Below is a small trained network, with its code and all its weights. Each question gives an input and a class and asks what happens when units are switched off, that is, made to give their printed mean instead of their output.

import numpy as np


def w(rows, s, z=0):
    codes = np.array(rows[::2]) - 128.0
    scale = np.full(codes.shape[1], s)
    scale[-1] = z or s
    return codes * scale


def f(y):
    return np.maximum(y, 0)


def log_softmax(a):
    a = a - a.max(-1, keepdims=True)
    return a - np.log(np.exp(a).sum(-1, keepdims=True))


def net(x, mask):
    res = np.array(x, float).reshape(1, 7) / 4 @ E
    y = f(res @ A[0][:, :-1].T + A[0][:, -1])
    res = res + np.where(mask, y, B[0][:, -1]) @ B[0][:, :-1]
    return log_softmax(res[-1] @ U[:, :-1].T + U[:, -1])


A, B = {}, {}
E = w([
[129,126,130,128,126],'x0',
[189,131,52,106,156],'x1',
[130,129,127,128,128],'x2',
[132,91,94,138,35],'x3',
[200,120,181,118,108],'x4',
[97,175,128,7,114],'x5',
[103,63,138,85,150],'x6',
],0.011)
A[0] = w([
[189,112,58,120,133,109],'neuron 0',
[88,90,126,107,181,223],'neuron 1',
[143,111,81,150,67,115],'neuron 2',
[102,113,182,148,128,45],'neuron 3',
[168,135,162,85,112,139],'neuron 4',
[88,137,166,154,92,90],'neuron 5',
[144,211,135,145,92,250],'neuron 6',
[133,167,140,129,158,113],'neuron 7',
[179,190,128,152,105,238],'neuron 8',
[155,119,99,121,84,84],'neuron 9',
[146,150,152,80,102,38],'neuron 10',
[100,165,160,125,179,89],'neuron 11',
[115,94,66,110,54,106],'neuron 12',
[93,114,247,132,104,73],'neuron 13',
[143,131,155,119,221,125],'neuron 14',
[163,117,124,179,151,52],'neuron 15',
[140,125,142,54,179,145],'neuron 16',
[36,151,87,165,134,236],'neuron 17',
[137,90,184,201,119,91],'neuron 18',
[220,146,76,107,188,59],'neuron 19',
[131,120,113,109,57,75],'neuron 20',
[137,46,178,99,149,222],'neuron 21',
[132,171,205,146,83,237],'neuron 22',
[114,41,122,91,164,234],'neuron 23',
[156,93,112,155,145,56],'neuron 24',
[137,154,125,115,186,86],'neuron 25',
[62,194,157,183,90,180],'neuron 26',
[131,192,143,152,164,141],'neuron 27',
[194,114,185,108,103,54],'neuron 28',
[141,136,161,237,196,136],'neuron 29',
[98,67,88,182,148,154],'neuron 30',
[145,144,98,63,112,65],'neuron 31',
[203,78,164,151,129,101],'neuron 32',
[151,127,165,93,214,62],'neuron 33',
],0.011,0.0022)
B[0] = w([
[22,94,136,118,200,194],'neuron 0',
[172,145,109,150,108,193],'neuron 1',
[128,110,196,132,146,183],'neuron 2',
[90,115,117,114,143,168],'neuron 3',
[96,180,133,131,195,181],'neuron 4',
[88,103,123,138,178,167],'neuron 5',
[155,84,42,88,96,196],'neuron 6',
[135,98,152,167,76,164],'neuron 7',
[226,90,45,41,135,200],'neuron 8',
[105,50,195,203,126,163],'neuron 9',
[68,218,120,100,82,172],'neuron 10',
[131,106,154,187,50,182],'neuron 11',
[163,119,232,193,111,192],'neuron 12',
[93,87,123,130,202,215],'neuron 13',
[162,100,224,202,52,202],'neuron 14',
[54,167,85,92,79,186],'neuron 15',
[139,123,137,101,96,205],'neuron 16',
[240,159,153,119,211,207],'neuron 17',
[58,157,108,83,115,212],'neuron 18',
[14,58,141,159,192,208],'neuron 19',
[135,112,225,192,123,171],'neuron 20',
[250,116,2,63,96,206],'neuron 21',
[123,94,96,98,177,204],'neuron 22',
[191,152,44,95,106,204],'neuron 23',
[20,193,190,57,96,169],'neuron 24',
[110,119,205,194,66,173],'neuron 25',
[152,92,99,98,166,197],'neuron 26',
[160,47,115,132,54,185],'neuron 27',
[221,188,158,176,202,185],'neuron 28',
[111,147,128,83,78,254],'neuron 29',
[127,224,154,79,92,204],'neuron 30',
[70,147,192,125,131,186],'neuron 31',
[120,218,172,68,157,200],'neuron 32',
[129,93,138,162,94,196],'neuron 33',
],0.0054,0.009)
U = w([
[117,67,191,187,50,28],'0',
[115,130,117,111,126,253],'1',
[53,247,140,88,105,18],'2',
[122,124,116,122,149,219],'3',
[80,79,120,130,228,77],'4',
[147,181,119,133,194,177],'5',
[176,85,42,103,95,40],'6',
],0.014,0.0058)

Each question gives the input, the list of numbers given to net, and the class t.
The units are the neurons (one row each of A and B). Each row of codes is followed by its name. A weight is (code - 128) times the scale printed after its matrix; where a second scale follows, it is the last column's (A, B and U).
mask holds one flag per neuron, in row order. A switched-off neuron (its flag False) gives its mean, the last column of its row in B, instead of its output. The means were averaged over made-up inputs and are rounded, as every weight is.
A unit's drop is (log p(t) with every unit on - log p(t) with that unit switched off) / (log p(t) with every unit on - log p(t) with every unit switched off).
The circuit of an input: a set's keep is (log p(t) with only the set's units on - log p(t) with every unit switched off) / (log p(t) with every unit on - log p(t) with every unit switched off). Starting from the 12 units with the biggest drops (on a tie, the unit counted first), units are removed one at a time, each time the one whose removal leaves the highest keep (on an exact tie, the one counted first), for as long as the keep stays at least 0.8.
circuit, biggest first: the units of the circuit, biggest drop first
most important unit: the unit with the biggest drop
k most important neurons: the k neurons with the biggest drops, biggest first
drop when u is switched off: that unit's drop, to one decimal
input [-1,1,4,6,3,1,3], class 0: most important unit	neuron 12
input [0,5,5,-7,-3,-2,7], class 0: circuit, biggest first	neuron 14; neuron 25; neuron 33
input [-7,8,6,6,4,1,7], class 4: circuit, biggest first	neuron 0; neuron 19
input [1,-1,6,-3,-8,-6,7], class 5: circuit, biggest first	neuron 17; neuron 30
input [4,-6,-1,-1,-2,-5,-5], class 4: circuit, biggest first	neuron 26; neuron 22
input [4,-8,6,3,-2,-8,-8], class 2: 3 most important neurons	neuron 18; neuron 29; neuron 30
input [-7,4,-3,7,7,5,1], class 0: circuit, biggest first	neuron 12; neuron 20
input [-5,-6,4,3,4,1,-7], class 6: circuit, biggest first	neuron 6; neuron 8
input [4,-5,3,3,-8,-7,-7], class 5: 2 most important neurons	neuron 17; neuron 26
input [-4,6,6,8,4,-2,7], class 0: 3 most important neurons	neuron 12; neuron 9; neuron 20
input [-3,-5,2,3,-2,1,-6], class 6: circuit, biggest first	neuron 6; neuron 26; neuron 31
input [-1,6,1,4,-3,-4,1], class 4: circuit, biggest first	neuron 0; neuron 21
input [2,5,4,1,7,2,7], class 5: circuit, biggest first	neuron 28; neuron 4
input [2,8,-3,3,6,6,-6], class 4: most important neuron	neuron 19
input [7,8,0,-1,2,-8,-8], class 2: circuit, biggest first	neuron 24; neuron 15; neuron 29
input [-1,-1,0,-3,-7,4,-6], class 5: 3 most important neurons	neuron 17; neuron 21; neuron 29
input [8,7,5,6,-8,-1,7], class 3: 3 most important neurons	neuron 30; neuron 23; neuron 12
input [7,-1,-1,-5,-8,6,-5], class 5: 2 most important neurons	neuron 17; neuron 29
input [-4,3,-2,-5,5,0,8], class 6: 2 most important neurons	neuron 21; neuron 23
input [4,6,-4,-7,7,-6,0], class 0: most important neuron	neuron 14
input [-2,6,5,-6,2,-1,4], class 0: 3 most important neurons	neuron 14; neuron 25; neuron 33
input [2,-4,-4,8,-4,7,-4], class 0: 2 most important neurons	neuron 12; neuron 20
input [-4,7,6,-1,-1,-3,-2], class 4: 2 most important neurons	neuron 19; neuron 0
input [2,-8,0,-5,-5,-4,-8], class 4: drop when neuron 22 is switched off	0.3
